<82>: [102 123  93 119 106 109 164 142  99 135  98 150 130 114 159 106 103 121
  99 139 168 134 106 185 150 107 109 103 158 105 112  66 117  99 122 172
 142 178 141 151 196 165 172 149 142 127 150 171  85 116 143 148 109 156
 118 143 126 104 131 176 117 102 146]
<64>: [104 122 129 182  86  91 145 167 124 147  85 164 111  74 145  95 110 118
 121 155 144 160 123 172 127  76 107 124 162  88 138  97 128 111 119 166
 129 179 130 182 184 142 154 161 169 170 166 164  92  89 138 169 125 130
 114 168 144 115 135 176 110 110 142]
<32>: [124 113 116 123  85 102 168 147 107 130  87 132 127 151 159  60  78 130
  93 154 157 167 107 150 156  89 114 109 151 131 140  78 134 120 145 162
 105 176 108 151 168 196 141 165 122 132 139 168 127  71 162 151 131 172
  87 178 139 117 117 168  95  88 140]
<18>: [106 161 125 157  68 112 174 140  96 137  73 159 101  91 136  70  83 128
  93 136 167 153 133 196 122 100 131 128 150  88 134  92 162  94 177 128
 156 185 117 141 184 157 154 169 120 111 149 195 120 127 112 175 134 133
 102 138 121 105 139 133 115  66 146]
<118>: [ 89 114 110 151 114  77 148 137 101 155 104 133 142 103 140  71  80 110
 115 143 178 137  89 127 101 107 122  90 139  74 120  97 145 107 146 180
 127 145 109 152 160 197 136 171 121 169 149 204 122  87 131 188 113 131
 124 164 126 105 142 173  98 108 159]
rev: [184 182 130 179 129 166 119 111 128  97]
<64>
rev: [161 154 142 184 182]
<64>
rev: [ 80  71 140 103 142 133 104 155]
<118>
rev: [151 109 114  89]
<32>
rev: [ 76 127 172 123 160 144 155 121 118]
<64>

<37>: [190 190  78 189 119  99  63 195 186 193 147]
<101>: [123 186 188 135 181 128  96 121 186 186  81]
<60>: [187 190 190  76 189 119 168 154  75  76 130]
<139>: [ 96 121 185  76 189 119  99  63 195 186  61]
rev: [128 181 135 188]
<101>
rev: [186 195  63  99 119 189  76 185 121]
<139>
rev: [186 121  96]
<101>
present: [119  99]
yes
rev: [ 61 186]
<139>

<30>: [103 129 150 171  86 115 125 111 131 148 126 133 132]
<61>: [ 85  94 108  54 119 120 125  98 147  86 128 129 131]
<167>: [113 136 154  98  84 115 125 115 128 163 125 133 132]
<80>: [103  93  82 133 162 127 126 102 150  50 130 127 129]
<151>: [ 88  91  99 154 130 121 125  99 149  74 129 129 130]
<126>: [139 149 163 151  81 118 127 129 118 211 123 132 129]
<72>: [155 139 128  74 148 140 133 160 119 102 130 124 125]
present: [155 139]
yes
rev: [129 129  74 149  99 125 121 130 154  99  91]
<151>
present: [ 82 133 162 127 126]
yes

<55>: [118 131 127 136 135 136 115 119  97  98  85 180 137  94 135 161 128 128
 146 125 136 135 145 100 137 115 129 110 135 132 148 131 164 125 178 133
 121 106 115 127 151 128 131 126 166 102 116 122 141 129 195 109 151 164]
<138>: [114 135 130 136 128 138 114 119 102 101  85 181 143  96 134 163 126 126
 144 127 142 133 138  96 141 115 120 101 133 129 145 130 163 123 174 136
 117 108 120 133 153 122 131 129 166 104 119 119 146 117 198 102 138 162]
<66>: [120 133 126 135 135 128 117 122  98  99  87 178 140 102 138 163 122 129
 146 122 136 141 139  99 129 117 120 109 135 129 145 136 164 121 171 135
 121 105 114 128 149 132 126 124 157 106 117 125 139 126 189 108 141 165]
<87>: [104 122 144 132 134 123 116 130 100 105  80 195 127 115 119 145 130 113
 145 120 141 139 133 101 125 109 124 114 135 123 135 140 159 120 157 137
 125  98 114 132 147 125 127 124 167  93 109 116 146 123 183  99 144 155]
<166>: [116 132 128 139 130 136 117 119 102  99  88 187 139 105 132 164 123 129
 142 124 138 141 140  94 133 116 124 107 133 129 146 128 159 118 169 135
 126 109 120 128 156 124 129 128 162 109 118 123 146 118 190 106 141 161]
<149>: [110 128 128 133 132 150 117 114 106 100  88 202 140  91 130 170 124 131
 152 134 133 138 150 104 140 124 132 121 131 137 148 115 159 121 190 137
 121 117 130 132 166 127 138 134 167 103 103 116 153 132 194 114 151 160]
<134>: [130 113 145 120 141 139 133 101 123 109 124 114 127  96 116 155 131 121
 153 118 143 146 130 107 117 115 141 110 134 135 144 128 164 125 181 139
 118 105 136 122 160 132 126 128 167 101 114 121 134 121 182 111 165 169]
rev: [102 166 126 131]
<55>
present: [117 130]
yes
rev: [114 124 109 125 101 133 139 141 120 145 113 130]
<87>
present: [116 130 100]
yes
present: [159 121 190]
yes
rev: [128 144 135]
<134>
present: [132 193 114]
no

<6>: [107 121 145 110  75 112]
<52>: [107 121 145  98  75 112]
<5>: [141  94 174 150 169 134]
<54>: [102 124 140  86  56 109]
present: [110  75]
yes
rev: [ 75  98 145 121 107]
<52>

<21>: [112 126 131 129 146  83  92 119 151 123 129 136  98  90 100  83 139  91
  84 133 154 132 128 132 145  86 141 138 142  91 157 104 112 140 128 164
 165 113 160 163  97 125]
<76>: [110 152 155 143 161 108 117 141 157 163  95 114 162 158 110 105 145 107
 109 106 132 157 151 167  94 116  87  90 150 109 146 108 113  87 134 129
 131 152 130 130 108 132]
<104>: [150  99  97 123  95 144 143 112 107  87 159 177 146 146 143 144 124 143
 147 151 121  97  99  85 162 142 169 167 107 147 105 146 148 172 112 122
 121  96 129 124 148 127]
<20>: [134 131 127 110 107 177 155 144  98 125 121 114 158 162 159 185  98 172
 174 128 113 125 130 117 107 162 110 107 121 163 106 149 133 114 139 110
 107 132 103 108 162 118]
<45>: [169 167 109  59 116 122  97 157  74 143 134 132 120 106 123 129  58 126
 119 136 134 146 150 127 141 108 135 126 125 112 137 115 102 133 195 170
 172 148 142 168 112  91]
<88>: [115 144 131  73 120  89 101 144  90 134 110 109 102  96 104  89  76  93
  91 116 135 142 139 126 115  93 112 108 132  97 138 107 115 109 152 149
 148 129 141 146 103 101]
rev: [162 158 114]
<20>
rev: [107 167 169]
<104>
present: [ 99  97 123  95 144]
yes
present: [106 149]
yes
rev: [143 124 144 143 146 146]
<104>
present: [161 142]
no

<48>: [123 133 118 130 128 131 131 125 133 126 130 121]
<11>: [123 147 116 126 127 131 128 117 132 133 136 139]
<109>: [113 156 101 110 100 194  77 104  48 180 132 159]
<110>: [100 194  78 104  48 137 119  98 135 139 147 119]
<79>: [163  86 143 134 122 124 144 153 112 108  97 124]
<96>: [123 147 116 126 127 131 128 117 132 133 136 124]
<137>: [126 123 127 125 127 129 129 132 125 128 129 123]
<70>: [113 156 101 110 100 194  77 165  48 180 132 159]
<53>: [101 166 106 128 135 137 119  98 135 139 147 164]
[101 166 106 128 135 137 119  98 135 139 147 164]
<53>
present: [131 131 125]
yes
present: [166 106 128]
yes
rev: [ 48 104  77 194 100]
<109>
present: [194  77 104  48]
yes

<3>: [123 138 181 143 109 116 124 123]
<84>: [127 155 102 131 156 127 113 177]
<71>: [132 156 130 120 119 118 109 126]
<74>: [134 138  69 130 123 128 102 136]
<29>: [140 126 107  57 135 122 135 130]
rev: [123 130  69 138]
<74>
rev: [156 131]
<84>
rev: [123 130]
<74>
rev: [113 127 156 131 102 155]
<84>

<77>: [140 107  75 108 111]
<179>: [162 106 175  88 133]
<173>: [ 90 145 100 155 136]
<176>: [107  92 188 149  91]
<159>: [132 176 169 158 102]
<143>: [142 176 111 108  75]
<73>: [ 52 135 132 108 108]
<178>: [128 165 142 177 161]
<121>: [147  64 134  89 102]
[140 107  75 108 111]
<77>
present: [ 99 155]
no
present: [176 169]
yes
rev: [177 142]
<178>
rev: [ 89 134  64 147]
<121>
rev: [102 158]
<159>
rev: [102  89]
<121>

